Each row of numbers stands for one node and depends on some of the facts below. Use the named rows to name the rest.

Some rows with their names:
tekam: [  9 -14   8 -17   7   3 -10  19   4   2 -47   9  16   2   2  -4   2 -28
  -2 -24]
lafun: [-12   2 -10  22  -9   7   0   0 -26   1 -19  12 -13  29  -5  13  17   8
  -7  10]
lustir: [  6  -8 -11  19   4  10  18  15 -18  13  17 -14  17   3  -5  -6  18 -11
 -18  23]
kobam: [ 14 -17   5 -11   7   7  -2  14 -15  -5   4  -2   5  10   7   3 -14  -6
   1  -5]
loskal: [  5 -14 -13  22   2 -22  19  11  -2   5   6 -23  -7  15  -2  20  13 -20
 -18   4]
zeduk: [  2   1 -15   1 -14  -9  -3  -6  10   7  -4  20  -8  -1   1   0   1   7
   2   3]
sigrum: [  7 -15   1 -11  11   0   2   9  -7  -2   3   5  -8   7  13  13 -19  -5
  -8 -10]
vubun: [  4  14   8  -5 -25 -14   0 -10 -13   1   4  15  17 -14 -11  25 -10  10
  -1   0]
bretro: [  6  19  10  17 -14  11 -16   9  10 -14  21  12 -12   5 -23   6  24  -5
  19   1]
taplim: [ -4 -10  20  -9   4   8   6   1   3  -4   3   2  -1   7  10  -1 -27  -8
  -5 -23]
flifur: [  3 -15  -4 -26  26  11 -11 -15  -7 -12   5   4   7  10  -5  -9 -32 -14
   3   4]
gigrol: [ -4   0  -5   8  19  -5   2   3   5   8   9 -15   8 -11  -1  -3   4  -6
  -7   3]
fluflom: [ -8  -2   4  -7 -20   5 -13  -5  24   9 -15  -6   1  15   7  21  10  11
  19  20]
tinum: [ -1   6  -2   2 -15   0  -1  -6  11   3 -11   4   0  10  -2   2  11   9
  12   9]
grinuk: [ -2  19  -2  -5  -7   5   8  -2   2   5 -14   7 -10   5  -7   1   6   6
   9   6]
mevu: [ -8  -3  -2 -10   8   0 -10 -24   5   2   4  17   5  14 -20 -10  -3   2
   9  16]
lugra: [  2 -10   5 -13   4  11   1   6  -5   0  -3  -1  -5  -8  12   6 -14  -8
  -3  -7]
brupido: [  0   4  -6   4 -13  -4   0  -8   7  10   3  21 -14  -3  -1  -5  -1  10
   2   1]
naste: [  3  -5  10  -2 -20   1  21  11  -7  -1   3  23  14   6  -1 -23  15  10
   3  33]
duzuskir: [-17  -4  19  -1  -9   6   5 -15   5   4  14  13   1  11 -15 -16   1   0
  12   7]
plami: [ -3  10   6 -10 -22   9 -13 -16  -1  18   5  -5   4   5   2  -6  25   9
  13  -3]
tedrel: [ 27  -1   3  10   8  16  -4   2 -11  -8 -13  -9  -6   1  14 -10 -33 -10
   1  -3]
teklek: [  3  11   0   3  -8 -10   1  -4   7   7  -5   8  -2   5  -4  -5   3   9
   7   1]
rugru: [ -3   5  -4   7 -15  -2   1  -1   6   5 -26  16   5   3  -3  -7  10   1
   8  -8]

Facts:
grinuk -Λ-> 490; seskal -Λ-> 99; lafun -Λ-> 490
dusul -Λ-> 490; bimes -Λ-> 99; gigrol -Λ-> 99
driles -Λ-> 99; vubun -Λ-> 490; flagi -Λ-> 490
grogu -Λ-> 490; raka -Λ-> 329; steba -Λ-> 99
gegun -Λ-> 99; skagifu -Λ-> 329; plami -Λ-> 490
makleklo -Λ-> 329; tibra -Λ-> 490; fluflom -Λ-> 490
paskos -Λ-> 490; bretro -Λ-> 490; suvi -Λ-> 99
rugru -Λ-> 490; plitas -Λ-> 490; taplim -Λ-> 329
drevon -Λ-> 490; gropinu -Λ-> 490; teklek -Λ-> 490
skoflur -Λ-> 329; posen -Λ-> 329; tinum -Λ-> 490
brubu -Λ-> 490; lustir -Λ-> 99; naste -Λ-> 490
sigrum -Λ-> 329; nitrufun -Λ-> 329; dagro -Λ-> 99
kobam -Λ-> 329; bretos -Λ-> 99; nafu -Λ-> 99
bredaram -Λ-> 490; troluka -Λ-> 99; fegabrek -Λ-> 490
bugrin -Λ-> 99; klasaza -Λ-> 490; tudripa -Λ-> 490
stogor -Λ-> 490; trotir -Λ-> 99; zeduk -Λ-> 490
pagen -Λ-> 490; flifur -Λ-> 329; brisa -Λ-> 99
brivul -Λ-> 329; sozar -Λ-> 490; lumis -Λ-> 99
pafan -Λ-> 490; dokas -Λ-> 490; gapar -Λ-> 99
tekam -Λ-> 329; lugra -Λ-> 329; lidrul -Λ-> 329
lanek -Λ-> 329; stutrus -Λ-> 99; pledrer -Λ-> 99
loskal -Λ-> 99; tigre -Λ-> 490; suzo -Λ-> 99
duzuskir -Λ-> 490; brupido -Λ-> 490; zupigror -Λ-> 490
tutremem -Λ-> 329; mevu -Λ-> 490; gaka -Λ-> 329
flerebra -Λ-> 329; pebrukom -Λ-> 99; gemi -Λ-> 329
tedrel -Λ-> 329; bise -Λ-> 329; suga -Λ-> 490
gogru -Λ-> 329; nomaskil -Λ-> 490; grinuk -ρ-> brubu
grinuk -ρ-> lanek; grinuk -ρ-> bimes; seskal -ρ-> lidrul
seskal -ρ-> steba; lafun -ρ-> bugrin; lafun -ρ-> lustir
dusul -ρ-> loskal; bimes -ρ-> steba; gigrol -ρ-> flifur
gigrol -ρ-> dagro; driles -ρ-> bise; vubun -ρ-> sozar
grogu -ρ-> makleklo; grogu -ρ-> tibra; grogu -ρ-> flagi
steba -ρ-> flagi; skagifu -ρ-> posen; plami -ρ-> gapar
makleklo -ρ-> brisa; tibra -ρ-> vubun; fluflom -ρ-> gogru
paskos -ρ-> nafu; bretro -ρ-> makleklo; bretro -ρ-> brisa
suvi -ρ-> driles; suvi -ρ-> gapar; rugru -ρ-> suga
plitas -ρ-> suzo; plitas -ρ-> tedrel; plitas -ρ-> lustir
taplim -ρ-> grogu; drevon -ρ-> gemi; drevon -ρ-> gogru
gropinu -ρ-> lafun; teklek -ρ-> seskal; skoflur -ρ-> skagifu
skoflur -ρ-> posen; tinum -ρ-> fluflom; brubu -ρ-> trotir
lustir -ρ-> troluka; naste -ρ-> gemi; naste -ρ-> troluka
naste -ρ-> duzuskir; sigrum -ρ-> bugrin; sigrum -ρ-> zeduk
nitrufun -ρ-> tigre; kobam -ρ-> pebrukom; kobam -ρ-> lustir
kobam -ρ-> loskal; bretos -ρ-> sozar; bretos -ρ-> lafun
bredaram -ρ-> brubu; troluka -ρ-> vubun; fegabrek -ρ-> grogu
klasaza -ρ-> tutremem; tudripa -ρ-> sozar; tudripa -ρ-> vubun
tudripa -ρ-> tibra; tudripa -ρ-> flagi; stogor -ρ-> stutrus
stogor -ρ-> brupido; stogor -ρ-> steba; trotir -ρ-> bretro
trotir -ρ-> lidrul; trotir -ρ-> posen; pagen -ρ-> naste
flifur -ρ-> flagi; brivul -ρ-> bretro; brivul -ρ-> makleklo
brivul -ρ-> tudripa; sozar -ρ-> gemi; lumis -ρ-> gropinu
pafan -ρ-> sozar; dokas -ρ-> plami; dokas -ρ-> mevu
gapar -ρ-> vubun; gapar -ρ-> steba; tekam -ρ-> suga
lugra -ρ-> gegun; lidrul -ρ-> vubun; lidrul -ρ-> flagi
lanek -ρ-> lafun; stutrus -ρ-> drevon; pledrer -ρ-> fegabrek
loskal -ρ-> bugrin; tigre -ρ-> bretos; tigre -ρ-> flerebra
suzo -ρ-> skagifu; duzuskir -ρ-> makleklo; duzuskir -ρ-> grogu
duzuskir -ρ-> plami; duzuskir -ρ-> flagi; zupigror -ρ-> bimes
tutremem -ρ-> tekam; mevu -ρ-> flagi; gaka -ρ-> drevon
pebrukom -ρ-> brisa; tedrel -ρ-> stutrus; suga -ρ-> grogu

Which node is each row?
[-3 16  1 -4 -3 -3  7  1  5 14 -4 19  2  9 -7 -3 -8 23 -1 -1] => bredaram
[ 10   7  11  41  19   4  -2  -4   2   5   0 -32  -6 -16  -1  -6 -24  -2
  -2  24] => stutrus
[  3  32 -15  -4  -5  10  18  14  14   0 -14  12   5  13 -11   0  -9  24
   2  -2] => brubu
[-19  -6  22  12 -19   0  23 -12  15  13   1  11 -10   8  -3  -7 -12   5
  -1 -18] => fegabrek
[ 10  -5  -7 -35   1  22   3  -8  -8 -10   1 -14   2  -4 -20  17 -26 -18
 -10   7] => lidrul
[ -1  12 -12  -3  21   4  14  20  18  -3   8 -18   6  -3 -19   4   4  16
 -12  -8] => trotir
[  8 -10  -4  10   2   6  13   5 -13  14  24 -14  29 -12  -5  12   7   1
 -24  13] => troluka
[-14  18 -14  16 -12   2 -14  -9 -15  -8 -21  16   4  23   9   1   4   8
   3  -1] => gropinu
[  4   7 -16  27   5  -9 -10  15  17 -16  34  -7   2 -10   0  -1  28 -18
   2   1] => brisa
[-14  -9  19  12 -18   3  12  -5  10  15 -29  12  -3   6 -15  -9  -3 -12
   4 -16] => suga
[  6 -23  -4 -18   5  11  -7   8  -6 -18 -13 -14  -6  -3   5  -1  -4   5
   0 -16] => skoflur
[ 2  3  3  1 -5 -4 -9  1  5 11 -9 16  5  6 -4 -4  7 13  3 -5] => klasaza
[  1 -19   1 -27   4   7 -16   9  14  -5   1  -4   0   5  28  13 -16   4
   2   4] => gogru
[ -6  -1   1  -2 -17  13  -3  -8  -6   3  -9   2 -10   1 -11  -6  24   2
   9  16] => dokas
[ -3 -14 -19  20  13 -22   8   4   7   9  21  -6  -8   4   5  15   8  -8
 -15   1] => bugrin
[  4   1   5   7 -28   6   1 -19  -6  11   6   2   9 -10 -24  22 -11  12
   1  -4] => tibra
[ -8   8   0  -8  14  16 -11   8 -21 -12  -8   4  -1  12  17  11 -11  -2
  -8 -14] => lanek
[  5   8   5  22  15 -10  -7  14   9  -6  30 -10  -1  -8  -7   6  26 -16
   1  -2] => pebrukom
[ 14  14  -8   5 -16  -8   0 -12  -2   2 -14   3  -8   4   4 -12   0  -1
   9   2] => stogor
[-20  16  -8  13  10  -5  -2   0 -16 -16 -13 -17   8 -14   5   7   8 -13
 -13   2] => bretos
[  8  -9  13 -14  19   1 -22  20   0  13 -30  15  13  -1   2  -3   2 -15
  -2 -19] => tutremem
[-11  14   1  10  -8  12  -7  -7 -11   0 -21  14 -17 -15  -9  -3   7   3
  -1   8] => tigre
[  7   0  24  -3   6  14 -10  15   0 -20  32   5 -12  -1  -2   8   1 -21
  13  -8] => makleklo
[ -8  11   7   0 -17 -11   2  -2  -5  -5 -16  10   2  -6  -6   5   2  14
  -1   7] => pafan

Now the same nodes, written a new way:
Named rows:
fegabrek: [  1 -24  11  11   8  -3  -8   2  -3  -6   4  42  -8  -7   0   1 -24 -14
   0  -8  25 -12  -3]
nafu: [  3   1  -9  -3  -2  -1   5  -9  -1 -13   0   0  -6 -15  -6  -3  16  -8
   1   1 -21  -6   1]
brupido: [  5   2  -5  -2 -12   2  12  -7  -6  -9  -5   5  -8  -9   0   2  12  -3
   3  -9 -23   1   4]
klasaza: [  1   2   2   5  -2   0  -7   0  -4   0   0   3  -2   0   3   4 -12   1
   2  -3  -1   1   2]
tutremem: [ -3  -5   5  12  11   2  -3  -5  -5  -7  -1   6  -2  -7   1  -4 -13   4
   0  13  15  -4   5]
vubun: [  1 -24   6   2 -13  18  -9  -4   3  14   7 -19  11  42  15  16  34  19
  -6 -12 -21   4  -7]
troluka: [  0 -13   4   0  -4  10 -12  -8   2   6  11 -33  12  22  13   2  15  10
  -6  -5 -14 -10  -3]
lidrul: [ -3   5  11  -9 -15   3  29   2   3  -8  -7 -14  11  27   7 -10  22   7
  -5  -8  16   1  -8]
trotir: [ -2  12   3 -12  -2  -7  -9   5  -1  -8   3  -9  17  17   2   7  -1  -6
   3  25 -12  -8 -11]
posen: [ -2   5  -1  -8  -5  -2  20  -6  -3 -21  -9  11   2   9  -6  14  15   0
   3  24 -27  -6  -8]
skoflur: [ -5   7   3  -4   7  -5   4   0  -4 -15  -7   6  12  21  -1  17  -6   3
   3  29  -4  -5 -12]
bise: [  1   2  -4   0  -5   3  19 -11   0 -13  -5   5  -9 -15  -5  -2  19   3
   0   9 -22   0   6]
gogru: [  0  -3 -12  -1  -5   5  17  -9   6   1 -11   7 -10 -10  -7  -4  12  -2
   2   9  -8   6   1]
drevon: [  2  -6 -17  12 -10  10 -16   1  11  33 -12   2 -10   6   0  -6 -10 -10
   5   3  13  29  -4]
stutrus: [  0   4 -14  11   4   2 -21   0   9  24  -5 -12   0   2   1 -18 -26 -12
   3  10  28  22  -5]
plami: [  1   0   8   7  -7   4  -7  -2  -9  -2   2 -15   0  -4  10  -4 -11   0
   0  -6   6  -2   6]
mevu: [  1   9   4 -11 -15  -5  28   9   1  -7 -10   9  -2  12  -2 -12  11  -7
  -1 -32  28   8 -10]
flerebra: [  0   1  -5  -4  -1   1  21  -8   1 -10  -5  11  -9 -14  -6   1  20   5
   1   7 -24   1   4]
suzo: [ -2   5  -1  -6   7  -9 -15   0   1 -13   0  -4  15  17  -1  11 -14  -5
   3  19  -2  -9 -16]
bugrin: [  2   4 -10  -8   9  -6   4  -8  -2 -13   2  -2  -8 -23 -11   0   9   3
  -1 -11 -26  -8   4]
sigrum: [ -3   4   0   0  11  -2   9  -2   2  -4  -2   2  -5 -10  -7   4   5  12
  -2   3  -4  -2   6]
suga: [  1 -28  14  17  11   0 -16  -2  -5 -13   6  51  -9  -9   1   2 -32 -14
   0 -10  33 -17  -2]
kobam: [ -3   7   1   0  11  -1   1   0   0   4   3  -1  -1 -11  -3   1  -5  10
  -1   9   3   0   7]
dagro: [  4   2  -9  -6  -1   1   5  -9   0 -11  -1  -2  -5 -14  -7  -5  12  -8
   1  -1 -19  -4   0]

Which node is each row?
[  0   8  -5  -2  22  -8  -9  -1  -3  -7   7 -12  -3 -25 -10   3  -8   9
  -2 -11  -9  -8   8] => loskal
[ -3 -14   9   5  10   0  -1   0   3  -5  -1  32  -6  -4  -5  -2 -12  -3
  -2   5  28 -11  -1] => taplim
[ -1   4   7 -14 -21   0   4  18   1  26  17  17   2 -10   4  -4  25 -15
   1  20 -20  -2   9] => bretro
[ -3 -15  10  17  15   2  -8  -7  -2 -10  -2  17  -6  -9   2   0 -26   0
  -1  11  21 -14   4] => tekam
[  0 -19  16   0  -8  -1  11  12   4  -4   3  45  -3   4   1  -8   2 -17
  -3 -18  36 -11  -4] => grogu
[  1  -1  -3   0  13   1 -18  -3   3   5   9 -18   2  -3  -1   5  -9   8
  -2  -1  -4  -6   3] => lustir
[  0   7   0 -12  -3   0   0   8   6  19  20   1   2 -19   0  -9  19 -14
  -1  22 -16  -5  10] => pebrukom
[ -6   7   3  -9   1  -9   4   0  -5 -21 -11   8  17  29  -1  24  -4   2
   5  36 -11  -8 -19] => skagifu
[  1  -8 -14   3  -2   8  13  -8   7   8 -10   9 -11  -2  -6   1  18   2
   1  11 -17  10   0] => gemi
[ -3  10  -5  -5  33 -12 -12   8  -4   6   4   0  -1 -15 -15  26 -15  27
  -1 -27  -2   1  10] => lafun
[  1   1  11   5  -7   7  -6  -7  -5  -7   6 -56  10   9  19 -19  -1   1
  -5  -5   4  -5   3] => gapar
[  2  -2  -7   6  -7   4  -8  -1   2  11  -6   3  -7   1   2  -1 -12  -6
   3  -1   2  13  -1] => fluflom
[  1 -11  -4   7  -1   7 -13   0   3  15   0   5  -2  13   4   6  -1   0
   1  -4   2   9  -1] => naste
[  1  -9   9  -2 -11  -4  10  11   1   1   2  32  -2   2  -1  -8  -2 -17
  -2 -14  32  -1  -3] => duzuskir

